How the points are linked:
x77 di x462
x77 ge x282
x77 li x714
x77 zi x178
x77 fu x94
x77 ku x695
x402 di x707
x402 ge x598
x402 li x76
x402 zi x874
x402 fu x695
x402 ku x77
x264 di x621
x264 ge x96
x264 li x534
x264 zi x334
x264 fu x108
x264 ku x95
x195 di x283
x195 ge x130
x195 li x483
x195 zi x457
x195 fu x621
x195 ku x916
x515 di x309
x515 ge x105
x515 li x393
x515 zi x284
x515 fu x457
x515 ku x754
x95 di x993
x95 ge x377
x95 li x886
x95 zi x409
x95 fu x376
x95 ku x108
x39 di x457
x39 ge x483
x39 li x195
x39 zi x408
x39 fu x334
x39 ku x130
x695 di x598
x695 ge x539
x695 li x266
x695 zi x76
x695 fu x211
x695 ku x94
x483 di x659
x483 ge x916
x483 li x130
x483 zi x283
x483 fu x311
x483 ku x744
x393 di x276
x393 ge x754
x393 li x105
x393 zi x309
x393 fu x283
x393 ku x891
x130 di x303
x130 ge x744
x130 li x916
x130 zi x659
x130 fu x409
x130 ku x334
x284 di x673
x284 ge x276
x284 li x309
x284 zi x211
x284 fu x393
x284 ku x920
x626 di x376
x626 ge x707
x626 li x874
x626 zi x799
x626 fu x402
x626 ku x566
x255 di x211
x255 ge x309
x255 li x284
x255 zi x410
x255 fu x515
x255 ku x276
x303 di x408
x303 ge x195
x303 li x39
x303 zi x891
x303 fu x744
x303 ku x483
x94 di x282
x94 ge x410
x94 li x170
x94 zi x714
x94 fu x316
x94 ku x211
x754 di x574
x754 ge x408
x754 li x891
x754 zi x920
x754 fu x303
x754 ku x457
x534 di x311
x534 ge x95
x534 li x96
x534 zi x621
x534 fu x430
x534 ku x886
x377 di x534
x377 ge x430
x377 li x108
x377 zi x264
x377 fu x79
x377 ku x799
x621 di x130
x621 ge x409
x621 li x311
x621 zi x483
x621 fu x96
x621 ku x993
x744 di x195
x744 ge x621
x744 li x334
x744 zi x39
x744 fu x264
x744 ku x311
x266 di x77
x266 ge x94
x266 li x539
x266 zi x598
x266 fu x673
x266 ku x170
x874 di x893
x874 ge x566
x874 li x707
x874 zi x376
x874 fu x76
x874 ku x178
x714 di x402
x714 ge x695
x714 li x282
x714 zi x462
x714 fu x170
x714 ku x266
x105 di x920
x105 ge x891
x105 li x754
x105 zi x276
x105 fu x659
x105 ku x408
x178 di x626
x178 ge x402
x178 li x462
x178 zi x422
x178 fu x714
x178 ku x76
x673 di x94
x673 ge x316
x673 li x973
x673 zi x539
x673 fu x276
x673 ku x255
x457 di x105
x457 ge x659
x457 li x283
x457 zi x393
x457 fu x483
x457 ku x303
x409 di x744
x409 ge x264
x409 li x993
x409 zi x916
x409 fu x886
x409 ku x534
x886 di x264
x886 ge x108
x886 li x377
x886 zi x993
x886 fu x893
x886 ku x430
x993 di x334
x993 ge x534
x993 li x264
x993 zi x744
x993 fu x377
x993 ku x96
x408 di x393
x408 ge x283
x408 li x457
x408 zi x515
x408 fu x195
x408 ku x659
x170 di x695
x170 ge x211
x170 li x410
x170 zi x282
x170 fu x255
x170 ku x673
x276 di x316
x276 ge x574
x276 li x920
x276 zi x973
x276 fu x754
x276 ku x515
x79 di x430
x79 ge x626
x79 li x422
x79 zi x108
x79 fu x178
x79 ku x874
x211 di x539
x211 ge x973
x211 li x673
x211 zi x266
x211 fu x309
x211 ku x316
x916 di x39
x916 ge x334
x916 li x744
x916 zi x303
x916 fu x993
x916 ku x621
x311 di x916
x311 ge x993
x311 li x409
x311 zi x130
x311 fu x95
x311 ku x264
x539 di x714
x539 ge x170
x539 li x94
x539 zi x77
x539 fu x973
x539 ku x410
x282 di x76
x282 ge x266
x282 li x695
x282 zi x402
x282 fu x410
x282 ku x539
x309 di x973
x309 ge x920
x309 li x276
x309 zi x673
x309 fu x105
x309 ku x574
x76 di x566
x76 ge x77
x76 li x598
x76 zi x707
x76 fu x266
x76 ku x714
x376 di x377
x376 ge x79
x376 li x893
x376 zi x886
x376 fu x707
x376 ku x422
x430 di x95
x430 ge x376
x430 li x799
x430 zi x96
x430 fu x626
x430 ku x893
x893 di x108
x893 ge x422
x893 li x79
x893 zi x377
x893 fu x566
x893 ku x626
x283 di x754
x283 ge x303
x283 li x659
x283 zi x105
x283 fu x130
x283 ku x39
x316 di x410
x316 ge x284
x316 li x255
x316 zi x170
x316 fu x574
x316 ku x309
x659 di x891
x659 ge x39
x659 li x303
x659 zi x754
x659 fu x916
x659 ku x195
x462 di x874
x462 ge x76
x462 li x402
x462 zi x626
x462 fu x282
x462 ku x598
x422 di x799
x422 ge x874
x422 li x626
x422 zi x430
x422 fu x462
x422 ku x707
x973 di x170
x973 ge x255
x973 li x316
x973 zi x94
x973 fu x920
x973 ku x284
x108 di x96
x108 ge x799
x108 li x430
x108 zi x534
x108 fu x422
x108 ku x376
x410 di x266
x410 ge x673
x410 li x211
x410 zi x695
x410 fu x284
x410 ku x973
x799 di x886
x799 ge x893
x799 li x376
x799 zi x95
x799 fu x874
x799 ku x79
x334 di x483
x334 ge x311
x334 li x621
x334 zi x195
x334 fu x534
x334 ku x409
x96 di x409
x96 ge x886
x96 li x95
x96 zi x311
x96 fu x799
x96 ku x377
x598 di x178
x598 ge x714
x598 li x77
x598 zi x566
x598 fu x539
x598 ku x282
x707 di x79
x707 ge x178
x707 li x566
x707 zi x893
x707 fu x598
x707 ku x462
x574 di x284
x574 ge x393
x574 li x515
x574 zi x255
x574 fu x408
x574 ku x105
x566 di x422
x566 ge x462
x566 li x178
x566 zi x79
x566 fu x77
x566 ku x402
x891 di x515
x891 ge x457
x891 li x408
x891 zi x574
x891 fu x39
x891 ku x283
x920 di x255
x920 ge x515
x920 li x574
x920 zi x316
x920 fu x891
x920 ku x393

The rows follow the links: the fewer symbols apart two points are, the more alike their rows tend to be.

Each row is also shifted at random along 4 hidden directions that mean nothing.

Rows in random order:
Each row stands for one point.
1: -447 22 115 18 82 27 -11 -127 -91 104 10 -73 173 -66 -24 -221 13 -85 -78 94 -39 58 28 119 34 -42 -99 9 -33 -94 136 88 -70 -26 14 23
2: -291 -41 57 9 1 94 -17 -102 -96 80 3 27 202 -105 98 -45 27 -22 -53 53 64 86 76 112 102 -46 -60 -51 -18 29 112 32 -88 -100 -80 -32
3: -59 -76 -78 -10 -23 81 25 84 78 -84 60 138 -73 -32 231 210 -14 55 74 -85 46 -28 62 -29 98 -1 102 -60 -19 181 -141 -93 39 -5 -83 -131
4: 114 149 -43 -19 24 -95 90 -5 70 -40 118 -34 -198 130 -120 70 45 -25 -4 1 -165 1 -1 110 126 -2 133 59 39 65 -109 -30 106 73 133 15
5: 166 28 -82 1 91 -41 22 136 166 -93 23 26 -201 77 31 5 -61 12 74 -83 -56 -82 -52 -83 -76 22 38 20 -26 -18 -171 -61 106 109 49 -58
6: 24 -127 -4 17 11 139 -59 15 -40 37 -54 77 176 -134 189 -31 -23 -21 -3 -6 136 27 71 -18 -52 -26 -90 -83 -49 0 71 -5 -75 -89 -165 -69
7: 67 90 12 0 -49 -149 40 -30 2 0 -31 -99 -123 102 -234 6 12 78 -1 13 -86 -18 -82 -41 41 31 47 119 53 -52 -13 25 30 77 158 126
8: 206 34 -50 14 139 -101 61 156 187 -66 -53 -59 -219 84 -99 -183 -145 169 126 -47 -24 -97 -137 -221 76 49 -60 132 -65 -198 -122 -11 115 188 77 26
9: -290 -13 110 7 -4 -11 -62 -115 -117 85 -51 -71 169 -43 -96 -153 14 -69 -86 93 5 39 -20 54 -136 -3 -93 11 20 -94 166 80 -91 -38 16 64
10: -8 -12 -60 13 210 91 28 153 206 -59 74 70 -104 -13 206 -157 -102 -25 71 -73 -2 -36 10 -18 67 -20 -16 -19 -114 -49 -141 -62 104 86 -53 -150
11: 369 64 13 -22 -214 -101 -1 -130 -170 19 -42 -70 6 72 -240 200 142 -17 -80 54 -47 36 -18 68 -74 19 79 -5 137 95 94 14 -67 -93 78 151
12: 76 30 -87 -13 71 3 -5 127 173 -96 69 58 -180 64 93 54 -20 -105 47 -86 -75 -81 -21 -3 -215 20 105 -33 -21 33 -157 -68 121 77 22 -99
13: 82 97 -2 -16 -17 -135 109 16 40 -36 33 -64 -203 123 -179 59 -2 130 30 -1 -95 -20 -64 -26 233 9 82 107 44 16 -73 -15 70 99 150 68
14: 23 28 70 -2 -81 -1 -101 -152 -157 72 -24 -64 185 -23 -103 -44 102 -201 -135 95 -10 49 18 152 -300 -10 -31 -66 75 -11 179 60 -96 -131 -9 77
15: 314 95 -41 -11 -29 -112 8 37 47 -60 17 -55 -169 134 -159 64 31 -48 4 -28 -95 -56 -58 -20 -151 35 76 46 68 1 -73 -26 75 57 101 51
16: 22 -75 58 7 -59 61 -36 -72 -136 93 -92 -15 227 -100 7 -81 3 35 -50 65 119 73 28 8 76 -17 -119 -40 7 -43 158 59 -112 -106 -90 59
17: -53 98 -30 -8 40 -106 102 39 100 -53 87 -45 -230 125 -118 32 -22 80 45 -34 -143 -25 -43 2 221 5 111 104 13 22 -119 -21 109 134 143 15
18: -339 -129 49 17 57 96 -52 23 -9 46 -69 36 153 -129 156 -125 -77 61 30 16 142 5 20 -92 12 -1 -134 -15 -65 -104 66 35 -65 -26 -117 -53
19: 208 -76 -57 0 81 195 22 36 29 44 42 111 129 -108 246 -45 -17 13 19 -13 115 63 113 73 257 -59 -54 -105 -91 89 -3 -25 -15 -99 -195 -110
20: 74 127 28 -9 36 -135 69 -74 -23 45 10 -128 -71 102 -241 -154 -12 57 -31 61 -105 26 -62 46 201 -11 -23 120 20 -103 54 74 27 74 148 123
21: 135 -111 -30 15 97 164 -42 59 27 42 -41 87 156 -119 212 -118 -50 -5 20 -1 147 19 55 -39 -14 -24 -121 -81 -100 -45 30 -18 -36 -79 -200 -90
22: 117 45 51 9 2 66 -21 -153 -156 105 18 -39 215 -48 -30 -109 76 -108 -132 117 -3 125 84 205 92 -52 -67 -59 -10 38 164 65 -95 -122 -75 52
23: 108 74 8 -1 -74 -157 11 -41 -50 -8 -37 -108 -101 114 -258 33 27 36 -18 19 -81 -37 -88 -57 -82 46 39 82 76 -54 24 44 11 50 155 133
24: 394 98 29 5 -30 -32 -39 -132 -133 77 -23 -97 102 45 -206 -104 93 -116 -123 100 -53 63 9 147 -82 -6 -52 3 61 -40 151 63 -57 -79 33 135
25: 6 -123 -41 22 103 115 -47 137 108 -45 -52 87 59 -101 231 -102 -93 -8 74 -53 121 -50 -3 -127 -156 23 -80 -76 -95 -78 -49 -42 20 -9 -148 -118
26: 155 42 51 3 -65 15 -61 -151 -169 83 -10 -59 174 -18 -113 -66 112 -154 -137 106 -14 92 26 162 -162 -19 -45 -48 57 -3 177 54 -98 -119 -21 89
27: 116 -94 -43 18 69 171 -16 53 27 29 -4 91 141 -113 241 -70 -30 -5 19 -7 129 34 78 7 98 -52 -90 -91 -79 19 10 -21 -37 -78 -191 -97
28: 294 23 44 6 -116 -70 -75 -102 -170 56 -119 -92 118 4 -214 -19 86 -42 -94 78 27 28 -44 -11 -201 31 -70 -3 88 -72 163 65 -97 -75 17 168
29: 154 100 -82 -26 -19 -35 98 31 80 -67 136 21 -220 107 -24 200 33 22 34 -43 -115 -6 41 87 202 -9 169 21 34 168 -148 -67 106 48 91 -38
30: 84 63 -68 -9 86 -44 43 104 155 -82 80 -7 -210 92 11 6 -48 -28 68 -69 -103 -57 -30 -16 -47 11 79 22 -26 5 -158 -54 126 99 74 -62
31: -74 -25 51 20 101 107 -28 -70 -49 101 -21 -10 217 -108 80 -237 -9 -68 -63 79 65 88 44 92 69 -60 -152 -55 -58 -77 134 63 -76 -76 -92 -25
32: -90 -154 -31 9 -1 117 -15 89 37 -21 -58 116 84 -118 226 33 -72 117 74 -61 163 -23 46 -132 58 4 -60 -58 -59 9 -28 -34 -33 -51 -154 -85
33: 141 126 -50 -13 103 -78 91 48 124 -72 107 -32 -223 123 -83 -24 -8 -10 24 -25 -151 -39 -16 58 112 -14 87 70 -20 5 -128 -37 123 102 124 -17
34: -81 -12 -67 -4 77 82 61 119 142 -75 100 95 -117 4 194 84 -39 5 72 -85 -1 -33 44 6 115 -20 79 -36 -49 93 -160 -71 85 45 -33 -157
35: -83 -29 -62 1 54 26 -12 139 160 -101 55 84 -142 21 149 95 -47 -33 91 -100 -22 -75 -17 -58 -166 19 76 -35 -27 45 -162 -81 95 67 -2 -121
36: 27 40 63 -3 -121 -127 19 -80 -125 37 -78 -118 0 63 -254 17 34 116 -18 51 -20 25 -65 -56 111 28 1 101 68 -56 90 69 -40 14 113 163
37: 299 43 -14 -8 -85 -152 9 20 -16 -31 -74 -66 -140 106 -226 71 4 73 21 -22 -47 -48 -106 -112 -97 60 38 77 61 -50 -20 6 31 68 123 116
38: -251 32 -31 -19 1 -106 64 79 122 -110 78 14 -243 91 -23 152 -39 81 91 -90 -106 -76 -52 -74 54 21 151 77 29 68 -176 -56 106 137 141 -44
39: 497 31 -11 -7 -118 -138 -19 -2 -66 5 -133 -105 -44 78 -261 2 16 84 2 19 13 -38 -124 -154 -132 63 -44 66 87 -125 61 39 -18 17 72 178
40: -293 -43 57 16 -15 116 4 -92 -101 78 47 37 191 -113 131 -2 41 -28 -59 63 60 101 123 153 202 -61 -32 -67 -20 81 97 23 -96 -101 -92 -49
41: 191 60 -91 -1 112 11 51 89 155 -76 113 49 -189 90 77 -7 -28 -51 44 -67 -98 -39 25 46 51 -20 80 -2 -38 49 -182 -75 128 60 33 -87
42: 0 -158 14 11 -61 128 -19 -6 -89 61 -85 70 193 -145 154 20 -29 136 15 9 184 49 61 -78 207 -23 -106 -57 -46 22 82 14 -119 -95 -174 -6
43: 128 -26 -87 -7 39 17 46 137 150 -93 32 72 -162 30 124 88 -64 80 89 -91 19 -63 -5 -102 67 -4 53 9 -39 42 -163 -79 94 51 -21 -97
44: 136 112 -15 -3 5 -140 43 -14 44 -37 19 -84 -173 135 -191 7 26 10 -1 -7 -134 -38 -69 -10 0 17 68 94 40 -42 -45 5 82 80 146 68
45: -186 -129 -20 -6 -30 115 -17 64 31 -27 1 135 56 -100 250 127 -29 39 50 -58 115 -4 64 -53 31 0 6 -86 -41 102 -53 -48 -14 -42 -133 -121
46: 92 -4 69 -3 -173 -129 -4 -86 -157 48 -132 -102 53 15 -244 74 30 154 -24 60 43 7 -74 -103 67 34 -38 87 83 -67 131 82 -100 -21 74 187
47: 13 82 56 5 -105 -43 24 -184 -173 87 38 -80 111 20 -174 50 124 -33 -117 101 -61 103 47 178 149 -29 19 -7 72 74 136 55 -80 -98 61 121
48: 47 -6 -96 -5 90 59 2 123 140 -85 90 91 -108 17 178 71 -9 -75 57 -87 -36 -44 23 27 -96 -6 76 -54 -46 86 -161 -90 97 36 -48 -129
49: 20 -73 -70 -2 32 98 -17 104 97 -75 52 131 -45 -29 227 121 -23 -56 57 -88 43 -37 49 -24 -120 7 56 -108 -36 117 -119 -86 31 -23 -108 -139
50: -14 -50 -57 22 141 136 -2 107 136 -38 58 104 4 -63 243 -55 -54 -38 44 -51 54 -9 68 1 22 -30 -21 -68 -93 26 -94 -51 50 6 -108 -158
51: -65 56 76 -9 -92 -145 5 -105 -104 48 -52 -112 5 50 -242 -31 29 42 -30 64 -44 13 -60 -13 14 34 -30 91 77 -90 103 72 -49 18 126 148
52: -239 -72 -26 8 123 92 23 125 138 -51 12 93 -32 -61 231 -27 -109 72 93 -75 54 -43 8 -90 103 -7 -4 -15 -94 -4 -115 -57 52 48 -81 -158
53: -396 23 124 5 -51 -96 -26 -113 -132 73 -69 -105 98 -16 -183 -80 18 34 -52 72 -14 25 -49 -21 -4 9 -48 98 47 -107 142 100 -91 19 110 114
54: -255 -71 75 -13 -186 40 -11 -148 -206 89 -36 17 191 -99 -3 160 95 58 -63 63 66 91 73 80 187 -17 -7 -25 51 105 155 39 -146 -141 -44 58
55: 129 118 0 -8 -45 -121 11 -46 -13 -26 34 -82 -137 125 -221 55 55 -68 -37 10 -150 -14 -58 55 -131 29 97 62 70 8 -30 14 49 48 157 85
56: 211 -34 -105 0 25 5 -6 138 149 -98 22 61 -151 43 108 95 -45 -10 73 -94 0 -84 -25 -101 -155 23 65 -20 -14 35 -166 -84 83 50 -22 -75
57: -56 90 61 -13 -83 -140 -2 -84 -84 26 -18 -101 -60 75 -238 24 56 17 -51 48 -94 3 -70 14 -9 34 32 88 87 -17 44 53 -10 30 161 133
58: -410 -87 78 8 -23 97 -37 -48 -72 58 -24 51 162 -128 145 7 9 -2 -24 23 91 39 67 18 29 -24 -52 -55 -36 28 80 20 -83 -67 -90 -55
59: 7 -102 64 17 24 64 -43 -24 -82 89 -131 -16 211 -106 24 -197 -45 88 -19 55 142 48 -1 -88 90 -18 -188 -5 -46 -142 161 63 -107 -55 -110 43
60: -27 -120 -49 1 27 114 -63 121 88 -58 -18 126 33 -77 241 32 -56 -15 82 -73 115 -51 15 -111 -163 14 -33 -84 -48 12 -65 -54 6 -16 -141 -127
61: -142 72 87 5 -18 -26 -37 -158 -142 95 32 -91 132 8 -142 -123 83 -141 -117 107 -72 78 18 179 -97 -31 -43 9 41 -28 156 79 -82 -58 61 80
62: -21 -169 8 19 -57 113 -102 47 -42 -14 -94 96 172 -144 188 56 -22 -13 24 -31 180 -15 12 -103 -232 26 -83 -110 -11 6 45 -21 -85 -84 -171 -55

Some points, each with its row:
x874 34
x311 44
x276 1
x714 32
x195 57
x659 51
x409 13
x94 6
x893 56
x574 9
x430 5
x483 20
x108 30
x707 10
x170 18
x255 59
x79 43
x515 14
x402 50
x422 35
x621 37
x916 23

Row, symbols taken left to right, then the row they reach:
61 zi fu: 53
55 zi di: 46
12 di: 38
7 zi zi: 28
31 li di di: 62
40 fu zi: 2
33 di fu: 29
48 ge ge: 49
24 ku zi: 47
25 li: 45
4 ku di: 15
41 fu ge: 3
8 zi ku: 17
36 zi fu: 11
21 ku di: 27
16 fu: 26
52 fu: 19
54 li di di: 42

